Here is a tiny trained network, its code and every weight. The questions are about switching its units off for an input and a target symbol, where a switched-off unit gives its printed mean instead of its output.

import numpy as np


def w(rows, s, z=0):
    codes = np.array(rows[::2]) - 128.0
    scale = np.full(codes.shape[1], s)
    scale[-1] = z or s
    return codes * scale


def f(y):
    return y / 2 * (1 + np.tanh(0.7978845608 * (y + 0.044715 * y**3)))


def softmax(a):
    e = np.exp(a - a.max(-1, keepdims=True))
    return e / e.sum(-1, keepdims=True)


def log_softmax(a):
    a = a - a.max(-1, keepdims=True)
    return a - np.log(np.exp(a).sum(-1, keepdims=True))


def net(x, mask):
    ids = ['βγηξπσ'.index(c) for c in x.split()]
    T = len(ids)
    res = E[ids] + P[:T]
    q, k, v = (res @ M[0].T for M in (Q, K, V))
    z = softmax(np.where(np.tri(T) > 0, q @ k.T / 2**0.5, -1e9)) @ v
    res = res + np.where(mask[0], z, O[0][:, -1]) @ O[0][:, :-1]
    y = f(res @ A[0][:, :-1].T + A[0][:, -1])
    res = res + np.where(mask[1:17], y, B[0][:, -1]) @ B[0][:, :-1]
    return log_softmax(res[-1] @ U[:, :-1].T + U[:, -1])


Q, K, V, O, A, B = {}, {}, {}, {}, {}, {}
E = w([
[95,19,233,138],'β',
[77,174,54,86],'γ',
[175,89,140,248],'η',
[31,117,82,76],'ξ',
[133,70,225,89],'π',
[126,217,123,30],'σ',
],0.018)
P = w([
[200,108,108,192],'0',
[48,194,190,250],'1',
[193,100,79,162],'2',
[46,189,174,217],'3',
[183,96,68,133],'4',
[33,175,165,187],'5',
[179,97,65,104],'6',
[29,170,156,154],'7',
[166,94,62,75],'8',
[18,158,146,122],'9',
[180,90,59,96],'10',
],0.012)
Q[0] = w([
[2,244,152,139],'head 1',
[103,156,227,192],'head 1',
],0.017)
K[0] = w([
[65,180,95,6],'head 1',
[95,102,199,14],'head 1',
],0.011)
V[0] = w([
[127,184,112,45],'head 1',
[189,124,248,129],'head 1',
],0.013)
O[0] = w([
[72,254,149,155,69],'head 1',
[106,215,166,23,3],'head 1',
],0.0067,0.0052)
A[0] = w([
[95,98,143,171,99],'neuron 1',
[96,59,154,173,73],'neuron 2',
[94,123,165,171,120],'neuron 3',
[61,57,190,142,160],'neuron 4',
[101,222,170,182,1],'neuron 5',
[180,53,151,175,21],'neuron 6',
[11,104,119,95,112],'neuron 7',
[117,79,126,226,169],'neuron 8',
[205,124,71,93,119],'neuron 9',
[132,207,159,30,65],'neuron 10',
[208,107,122,77,203],'neuron 11',
[174,179,122,183,237],'neuron 12',
[129,115,91,78,121],'neuron 13',
[37,87,201,94,134],'neuron 14',
[148,110,142,182,87],'neuron 15',
[109,130,227,82,198],'neuron 16',
],0.012,0.0071)
B[0] = w([
[143,68,103,126,177],'neuron 1',
[132,116,95,44,195],'neuron 2',
[155,100,65,95,179],'neuron 3',
[147,218,97,115,229],'neuron 4',
[69,79,137,17,197],'neuron 5',
[111,146,94,51,175],'neuron 6',
[160,127,134,118,240],'neuron 7',
[120,114,84,171,254],'neuron 8',
[201,182,192,162,198],'neuron 9',
[158,69,77,190,175],'neuron 10',
[107,91,255,128,227],'neuron 11',
[144,239,135,108,182],'neuron 12',
[140,86,67,136,174],'neuron 13',
[89,177,110,143,208],'neuron 14',
[55,122,129,106,149],'neuron 15',
[123,116,119,210,182],'neuron 16',
],0.0094,0.012)
U = w([
[206,95,116,32,115],'β',
[95,67,155,155,68],'γ',
[248,205,102,69,59],'η',
[128,52,81,129,104],'ξ',
[171,151,117,164,252],'π',
[50,106,172,89,222],'σ',
],0.012,0.002)

Each question gives the input, a string of symbols that net reads in full, and the target symbol t.
The units are the heads (2 rows each of Q, K, V and O) and the neurons (one row each of A and B). Each row of codes is followed by its name. A weight is (code - 128) times the scale printed after its matrix; where a second scale follows, it is the last column's (O, A, B and U).
mask holds one flag per unit, heads first, then neurons. A switched-off unit (its flag False) gives its mean, the last column of its rows in O or B, instead of its output. The means were averaged over made-up inputs and are rounded, as every weight is.
A unit's drop is (log p(t) with every unit on - log p(t) with that unit switched off) / (log p(t) with every unit on - log p(t) with every unit switched off).
The circuit of an input: a set's keep is (log p(t) with only the set's units on - log p(t) with every unit switched off) / (log p(t) with every unit on - log p(t) with every unit switched off). Starting from the 12 units with the biggest drops (on a tie, the unit counted first), units are removed one at a time, each time the one whose removal leaves the highest keep (on an exact tie, the one counted first), for as long as the keep stays at least 0.8.
units of the circuit, in order: the units of the circuit, biggest drop first
most important unit: the unit with the biggest drop
k most important neurons: the k neurons with the biggest drops, biggest first
drop of u: that unit's drop, to one decimal
input ξ ξ π η ξ π σ ξ ξ ξ β, target β: 3 most important neurons	[neuron 6; neuron 2; neuron 4]
input ξ η π β, target π: most important unit	neuron 16
input ξ σ ξ ξ ξ β, target ξ: units of the circuit, in order	[neuron 3; neuron 11]
input ξ ξ ξ σ, target σ: 2 most important neurons	[neuron 5; neuron 4]
input β π σ ξ σ σ β π η β, target π: units of the circuit, in order	[neuron 16; neuron 4]
input σ σ β ξ ξ ξ ξ ξ ξ γ, target ξ: units of the circuit, in order	[neuron 9; neuron 11]
input ξ β ξ ξ ξ ξ ξ ξ σ ξ π, target γ: 2 most important neurons	[neuron 11; neuron 16]
input β σ β β ξ ξ ξ η, target ξ: 2 most important neurons	[neuron 8; neuron 15]
input ξ ξ η σ ξ ξ ξ β ξ π, target π: 4 most important neurons	[neuron 16; neuron 4; neuron 5; neuron 11]
input ξ η ξ σ ξ ξ η η, target ξ: units of the circuit, in order	[neuron 8; neuron 3; neuron 5; head 1]
input ξ β σ ξ β, target σ: 3 most important neurons	[neuron 11; neuron 14; neuron 16]
input σ ξ ξ ξ ξ β, target ξ: 2 most important neurons	[neuron 8; neuron 1]
input ξ σ ξ π σ ξ ξ ξ, target ξ: drop of neuron 9	0.3
input ξ ξ ξ β η ξ σ, target β: drop of neuron 14	0.1
input ξ γ ξ ξ ξ ξ ξ ξ π, target γ: most important unit	neuron 16
input ξ ξ ξ γ, target ξ: drop of neuron 11	0.3
input ξ γ β η, target η: drop of neuron 1	-0.1
